Below are the code and all the weights of a small trained network. Each question names an input and a class and asks about switching units off, where a switched-off unit gives its printed mean instead of its output.

import numpy as np


def w(rows, s, z=0):
    codes = np.array(rows[::2]) - 128.0
    scale = np.full(codes.shape[1], s)
    scale[-1] = z or s
    return codes * scale


def norm(h):
    return h / np.sqrt((h * h).mean(-1, keepdims=True) + 1e-5)


def f(y):
    return np.maximum(y, 0)


def log_softmax(a):
    a = a - a.max(-1, keepdims=True)
    return a - np.log(np.exp(a).sum(-1, keepdims=True))


def net(x, mask):
    res = np.array(x, float).reshape(1, 6) / 4 @ E
    u = 0
    for l in range(2):
        y = f(norm(res) @ A[l][:, :-1].T + A[l][:, -1])
        res = res + np.where(mask[u : u + 4], y, B[l][:, -1]) @ B[l][:, :-1]
        u += 4
    return log_softmax(norm(res)[-1] @ U[:, :-1].T + U[:, -1])


A, B = {}, {}
E = w([
[48,194,203,119,206],'x0',
[178,29,100,145,144],'x1',
[66,86,145,224,52],'x2',
[51,202,126,155,79],'x3',
[167,207,143,63,2],'x4',
[156,140,38,127,113],'x5',
],0.0061)
A[0] = w([
[169,123,135,60,177,166],'L0N1',
[66,63,189,254,168,69],'L0N2',
[49,123,128,90,29,119],'L0N3',
[246,38,86,128,231,3],'L0N4',
],0.0061,0.0045)
B[0] = w([
[44,78,93,161,90,254],'L0N1',
[1,154,29,235,129,237],'L0N2',
[68,37,105,100,167,213],'L0N3',
[159,106,33,66,189,252],'L0N4',
],0.0066,0.0031)
A[1] = w([
[254,192,89,87,96,140],'L1N1',
[164,93,152,120,30,1],'L1N2',
[82,191,171,71,162,189],'L1N3',
[150,95,66,134,118,138],'L1N4',
],0.0099,0.0022)
B[1] = w([
[9,133,91,169,94,227],'L1N1',
[193,29,236,120,32,192],'L1N2',
[186,129,173,57,99,253],'L1N3',
[183,102,199,2,160,240],'L1N4',
],0.0095,0.0048)
U = w([
[66,91,89,250,155,148],'0',
[166,193,215,75,162,85],'1',
[70,186,112,89,97,153],'2',
[169,58,166,83,39,175],'3',
[229,162,112,200,140,11],'4',
[180,58,56,97,209,182],'5',
[228,165,105,193,135,1],'6',
],0.019,0.0098)

Each question gives the input, the list of numbers given to net, and the class t.
The units are the neurons (one row each of A and B). Each row of codes is followed by its name. A weight is (code - 128) times the scale printed after its matrix; where a second scale follows, it is the last column's (A, B and U).
mask holds one flag per neuron, layer by layer. A switched-off neuron (its flag False) gives its mean, the last column of its row in B, instead of its output. The means were averaged over made-up inputs and are rounded, as every weight is.
A unit's drop is (log p(t) with every unit on - log p(t) with that unit switched off) / (log p(t) with every unit on - log p(t) with every unit switched off).
The circuit of an input: a set's keep is (log p(t) with only the set's units on - log p(t) with every unit switched off) / (log p(t) with every unit on - log p(t) with every unit switched off). Starting from all 8 units, units are removed one at a time, each time the one whose removal leaves the highest keep (on an exact tie, the one counted first), for as long as the keep stays at least 0.8.
units of the circuit, in order: the units of the circuit, biggest drop first
top k neurons: the k neurons with the biggest drops, biggest first
top k neurons in layer l: the k neurons of layer l with the biggest drops, biggest first
drop of u: that unit's drop, to one decimal
input [0,7,2,0,1,0], class 5: top 2 neurons in layer 1 : L1N2, L1N3
input [8,-1,6,-7,3,0], class 2: units of the circuit, in order : L0N2
input [0,-8,-3,7,1,-2], class 1: top 3 neurons : L1N3, L1N1, L0N2
input [0,-5,6,1,0,3], class 0: top 2 neurons : L1N3, L1N4
input [-5,6,8,5,1,-7], class 0: top 3 neurons : L0N2, L1N3, L0N3
input [-4,-4,5,-6,-3,-2], class 0: top 3 neurons : L0N2, L1N3, L1N2
input [4,5,-4,3,6,6], class 2: top 2 neurons : L1N1, L1N2
input [-6,-3,-4,2,0,1], class 2: top 3 neurons : L1N1, L1N3, L0N3
input [-1,-7,3,0,-3,1], class 0: drop of L1N4 : 0.1
input [4,6,6,-3,1,-2], class 0: drop of L1N4 : 0.0
input [8,0,6,-2,1,8], class 0: drop of L0N2 : 0.1
input [-7,-6,-8,2,-1,6], class 2: drop of L1N1 : 0.8
